Here is a tiny trained network, its code and every weight. The questions are about switching its units off for an input and a class, where a switched-off unit gives its printed mean instead of its output.

import numpy as np


def w(rows, s, z=0):
    codes = np.array(rows[::2]) - 128.0
    scale = np.full(codes.shape[1], s)
    scale[-1] = z or s
    return codes * scale


def f(y):
    return y / 2 * (1 + np.tanh(0.7978845608 * (y + 0.044715 * y**3)))


def log_softmax(a):
    a = a - a.max(-1, keepdims=True)
    return a - np.log(np.exp(a).sum(-1, keepdims=True))


def net(x, mask):
    res = np.array(x, float).reshape(1, 7) / 4 @ E
    y = f(res @ A[0][:, :-1].T + A[0][:, -1])
    res = res + np.where(mask, y, B[0][:, -1]) @ B[0][:, :-1]
    return log_softmax(res[-1] @ U[:, :-1].T + U[:, -1])


A, B = {}, {}
E = w([
[121,106,127,114,117],'x0',
[129,143,134,133,138],'x1',
[133,144,130,138,137],'x2',
[140,133,107,153,125],'x3',
[177,156,64,42,183],'x4',
[211,139,186,119,2],'x5',
[60,224,78,105,82],'x6',
],0.0095)
A[0] = w([
[83,196,31,45,177,64],'N1',
[220,129,107,41,140,3],'N2',
[54,61,119,204,255,158],'N3',
[182,30,106,166,204,100],'N4',
[231,143,117,87,166,221],'N5',
[66,210,100,137,44,99],'N6',
[177,133,111,110,97,101],'N7',
[174,85,242,196,91,145],'N8',
[127,107,170,141,91,146],'N9',
[78,130,159,166,168,150],'N10',
[107,160,73,90,172,73],'N11',
[4,118,173,207,88,124],'N12',
],0.0096,0.0032)
B[0] = w([
[15,96,84,176,228,233],'N1',
[175,109,158,97,72,171],'N2',
[227,202,167,42,74,255],'N3',
[137,203,144,80,91,199],'N4',
[128,200,125,41,99,196],'N5',
[194,188,124,60,90,202],'N6',
[112,139,174,126,96,148],'N7',
[108,2,133,242,209,232],'N8',
[173,107,123,214,136,163],'N9',
[147,154,132,91,143,167],'N10',
[59,127,89,142,185,180],'N11',
[170,210,185,44,54,216],'N12',
],0.0083,0.0099)
U = w([
[233,158,197,120,139,228],'0',
[138,192,141,60,136,147],'1',
[55,82,128,254,231,5],'2',
],0.0087,0.0022)

Each question gives the input, the list of numbers given to net, and the class t.
The units are the neurons (one row each of A and B). Each row of codes is followed by its name. A weight is (code - 128) times the scale printed after its matrix; where a second scale follows, it is the last column's (A, B and U).
mask holds one flag per neuron, in row order. A switched-off neuron (its flag False) gives its mean, the last column of its row in B, instead of its output. The means were averaged over made-up inputs and are rounded, as every weight is.
A unit's drop is (log p(t) with every unit on - log p(t) with that unit switched off) / (log p(t) with every unit on - log p(t) with every unit switched off).
The circuit of an input: a set's keep is (log p(t) with only the set's units on - log p(t) with every unit switched off) / (log p(t) with every unit on - log p(t) with every unit switched off). Starting from all 12 units, units are removed one at a time, each time the one whose removal leaves the highest keep (on an exact tie, the one counted first), for as long as the keep stays at least 0.8.
units of the circuit, in order: the units of the circuit, biggest drop first
top k neurons: the k neurons with the biggest drops, biggest first
drop when u is switched off: that unit's drop, to one decimal
input [-4,6,-2,-2,-6,2,-5], class 2: units of the circuit, in order => N8
input [-1,-2,6,-7,1,-3,5], class 2: top 2 neurons => N1, N3
input [-4,5,8,6,0,8,-4], class 2: units of the circuit, in order => N8, N3
input [-5,-4,-8,0,7,0,7], class 2: top 3 neurons => N1, N3, N12
input [-8,-6,-7,-6,1,0,3], class 2: top 2 neurons => N3, N12
input [0,-5,-1,5,-5,6,0], class 2: top 2 neurons => N8, N3
input [5,-8,4,6,-6,2,-3], class 2: top 2 neurons => N8, N3
input [-7,2,-2,6,-4,4,0], class 2: drop when N9 is switched off => 0.0
input [5,1,-8,7,-6,5,-8], class 2: drop when N8 is switched off => 0.5
input [-6,4,2,-5,7,-6,2], class 2: drop when N1 is switched off => 1.2
